Below is a small trained network, with its code and all its weights. Each question gives an input and a target symbol and asks what happens when units are switched off, that is, made to give their printed mean instead of their output.

import numpy as np


def w(rows, s, z=0):
    codes = np.array(rows[::2]) - 128.0
    scale = np.full(codes.shape[1], s)
    scale[-1] = z or s
    return codes * scale


def f(y):
    return np.maximum(y, 0)


def softmax(a):
    e = np.exp(a - a.max(-1, keepdims=True))
    return e / e.sum(-1, keepdims=True)


def log_softmax(a):
    a = a - a.max(-1, keepdims=True)
    return a - np.log(np.exp(a).sum(-1, keepdims=True))


def net(x, mask):
    ids = ['αγζθλπστ'.index(c) for c in x.split()]
    T = len(ids)
    res = E[ids] + P[:T]
    u = 0
    for l in range(2):
        r = res
        for j in range(2):
            rows = slice(2 * j, 2 * j + 2)
            q, k, v = (r @ M[l][rows].T for M in (Q, K, V))
            z = softmax(np.where(np.tri(T) > 0, q @ k.T / 2**0.5, -1e9)) @ v
            o = O[l][rows]
            res = res + np.where(mask[u + j], z, o[:, -1]) @ o[:, :-1]
        u += 2
        y = f(res @ A[l][:, :-1].T + A[l][:, -1])
        res = res + np.where(mask[u : u + 8], y, B[l][:, -1]) @ B[l][:, :-1]
        u += 8
    return log_softmax(res[-1] @ U[:, :-1].T + U[:, -1])


Q, K, V, O, A, B = {}, {}, {}, {}, {}, {}
E = w([
[146,108,115,173,169,254],'α',
[127,156,101,98,41,63],'γ',
[61,71,113,154,113,72],'ζ',
[74,164,87,198,45,128],'θ',
[175,165,116,128,104,122],'λ',
[66,76,103,190,131,194],'π',
[137,48,127,86,180,155],'σ',
[158,82,135,60,143,58],'τ',
],0.0053)
P = w([
[106,150,96,81,85,150],'0',
[143,98,168,165,123,110],'1',
[158,105,118,183,146,91],'2',
[79,175,128,113,156,122],'3',
[124,101,165,104,72,156],'4',
[143,133,103,213,183,70],'5',
[88,204,129,136,203,89],'6',
[175,44,99,157,42,145],'7',
[137,90,226,179,107,112],'8',
[154,111,2,107,133,126],'9',
[86,207,74,116,193,104],'10',
[103,120,206,106,70,147],'11',
[133,56,195,218,90,88],'12',
[142,194,137,175,246,67],'13',
],0.0071)
Q[0] = w([
[133,46,118,69,4,188],'0.h1',
[203,51,200,206,85,107],'0.h1',
[42,255,79,102,250,105],'0.h2',
[77,113,63,23,64,196],'0.h2',
],0.035)
K[0] = w([
[192,83,29,166,121,113],'0.h1',
[69,199,63,99,208,109],'0.h1',
[124,107,253,125,71,158],'0.h2',
[222,26,90,181,67,122],'0.h2',
],0.035)
V[0] = w([
[73,89,149,68,150,156],'0.h1',
[198,214,137,91,110,132],'0.h1',
[130,159,126,191,139,254],'0.h2',
[41,152,104,175,63,107],'0.h2',
],0.026)
O[0] = w([
[115,61,115,140,35,154,119],'0.h1',
[182,214,50,99,184,130,39],'0.h1',
[228,213,252,141,100,147,126],'0.h2',
[58,141,186,46,147,181,254],'0.h2',
],0.013,0.0054)
A[0] = w([
[57,162,177,54,110,108,195],'0.n1',
[193,15,47,172,125,85,140],'0.n2',
[90,138,193,34,221,78,132],'0.n3',
[13,201,101,141,144,180,240],'0.n4',
[184,129,49,52,42,241,76],'0.n5',
[164,205,94,178,255,90,147],'0.n6',
[8,102,225,122,51,74,218],'0.n7',
[206,139,189,204,191,68,254],'0.n8',
],0.0065,0.003)
B[0] = w([
[164,149,82,98,161,210,201],'0.n1',
[57,164,52,249,81,212,162],'0.n2',
[169,214,67,126,112,167,192],'0.n3',
[183,146,62,66,173,95,199],'0.n4',
[155,104,188,96,2,72,134],'0.n5',
[197,123,111,188,192,57,149],'0.n6',
[190,57,161,155,192,219,248],'0.n7',
[106,221,190,202,58,112,174],'0.n8',
],0.0086,0.016)
Q[1] = w([
[215,172,81,179,184,253],'1.h1',
[186,157,116,186,174,179],'1.h1',
[226,155,78,187,132,244],'1.h2',
[45,93,189,60,110,20],'1.h2',
],0.019)
K[1] = w([
[165,93,113,24,4,129],'1.h1',
[150,102,117,77,56,112],'1.h1',
[166,108,111,60,32,138],'1.h2',
[82,155,149,196,221,132],'1.h2',
],0.015)
V[1] = w([
[55,201,131,55,84,139],'1.h1',
[162,137,207,112,244,159],'1.h1',
[78,130,244,140,21,204],'1.h2',
[93,215,162,63,48,130],'1.h2',
],0.011)
O[1] = w([
[122,123,173,50,120,18,254],'1.h1',
[210,97,101,204,249,117,203],'1.h1',
[254,74,73,92,25,111,137],'1.h2',
[163,64,157,28,104,36,204],'1.h2',
],0.0064,0.0075)
A[1] = w([
[111,79,102,102,94,69,107],'1.n1',
[69,108,116,180,120,112,78],'1.n2',
[75,192,148,134,113,161,43],'1.n3',
[118,199,115,119,63,137,254],'1.n4',
[58,123,163,68,102,105,43],'1.n5',
[80,120,10,97,140,112,43],'1.n6',
[108,72,73,61,173,177,211],'1.n7',
[67,140,187,121,169,137,146],'1.n8',
],0.011,0.0022)
B[1] = w([
[84,205,119,223,145,144,182],'1.n1',
[123,208,96,70,86,178,164],'1.n2',
[232,176,139,170,47,186,207],'1.n3',
[29,55,108,63,166,74,199],'1.n4',
[184,101,60,253,181,92,188],'1.n5',
[212,84,239,182,234,143,189],'1.n6',
[2,157,213,92,64,111,253],'1.n7',
[170,95,36,41,96,96,220],'1.n8',
],0.01,0.028)
U = w([
[212,4,142,97,125,196,2],'α',
[135,157,11,107,186,62,187],'γ',
[151,238,123,8,144,174,107],'ζ',
[74,165,156,222,156,190,130],'θ',
[149,193,219,169,32,72,64],'λ',
[80,101,18,191,71,146,99],'π',
[127,119,218,100,211,58,145],'σ',
[30,36,148,114,84,135,233],'τ',
],0.0025,0.0031)

Each question gives the input, a string of symbols that net reads in full, and the target symbol t.
The units are the heads (2 rows each of Q, K, V and O) and the neurons (one row each of A and B). Each row of codes is followed by its name. A weight is (code - 128) times the scale printed after its matrix; where a second scale follows, it is the last column's (O, A, B and U).
mask holds one flag per unit, layer by layer, with each layer's heads first. A switched-off unit (its flag False) gives its mean, the last column of its rows in O or B, instead of its output. The means were averaged over made-up inputs and are rounded, as every weight is.
A unit's drop is (log p(t) with every unit on - log p(t) with that unit switched off) / (log p(t) with every unit on - log p(t) with every unit switched off).
The circuit of an input: a set's keep is (log p(t) with only the set's units on - log p(t) with every unit switched off) / (log p(t) with every unit on - log p(t) with every unit switched off). Starting from the 12 units with the biggest drops (on a tie, the unit counted first), units are removed one at a time, each time the one whose removal leaves the highest keep (on an exact tie, the one counted first), for as long as the keep stays at least 0.8.
units of the circuit, in order: the units of the circuit, biggest drop first
top k neurons: the k neurons with the biggest drops, biggest first
top k neurons in layer l: the k neurons of layer l with the biggest drops, biggest first
which heads matter: for each layer, one digit per head in row order, 1 if its drop is at least 0.15 and else 0, layers parted by /
input θ λ π π θ θ τ θ θ θ λ σ ζ, target σ: which heads matter : 11 / 11
input λ θ λ α θ α ζ π α ζ γ θ γ, target ζ: top 4 neurons : [0.n6; 0.n7; 1.n8; 0.n8]
input π α θ π ζ ζ θ λ τ π α λ π, target λ: top neuron : [0.n8]
input σ π ζ ζ τ ζ, target τ: top 2 neurons : [1.n7; 1.n3]
input λ α α λ θ γ γ ζ γ α α, target σ: top 4 neurons : [1.n6; 0.n4; 0.n2; 1.n7]
input π τ σ α α θ, target α: units of the circuit, in order : [1.h2; 1.n7; 0.h2]
input γ τ γ θ ζ ζ τ, target τ: top 2 neurons : [1.n7; 0.n7]
input π τ γ γ α α, target σ: top 2 neurons : [1.n6; 1.n7]
input τ σ α σ ζ α θ γ γ ζ α λ π, target λ: top 2 neurons : [1.n3; 0.n8]
input σ π σ τ α τ, target θ: top 4 neurons : [1.n6; 1.n1; 1.n8; 0.n8]
input γ π π τ θ θ ζ τ π α ζ ζ, target γ: top 2 neurons in layer 1 : [1.n8; 1.n5]
input ζ ζ ζ α ζ α θ σ, target θ: top 2 neurons : [0.n7; 1.n7]
input π λ π ζ γ γ θ, target σ: units of the circuit, in order : [1.n6; 0.h2; 1.n3; 0.n4]
input θ τ θ α σ, target σ: top 2 neurons in layer 1 : [1.n3; 1.n2]
input γ ζ π α γ π ζ γ λ γ λ ζ, target σ: which heads matter : 11 / 00
input α σ ζ γ α λ ζ α γ σ θ ζ γ, target ζ: which heads matter : 01 / 00
input π γ γ π τ σ γ ζ ζ π σ τ τ, target α: units of the circuit, in order : [0.h1; 1.h2; 1.n7]
input α σ α α σ α ζ, target λ: which heads matter : 01 / 01
input π γ λ ζ α θ, target τ: units of the circuit, in order : [0.h1; 0.h2]
input α τ π α γ, target λ: top neuron in layer 1 : [1.n1]
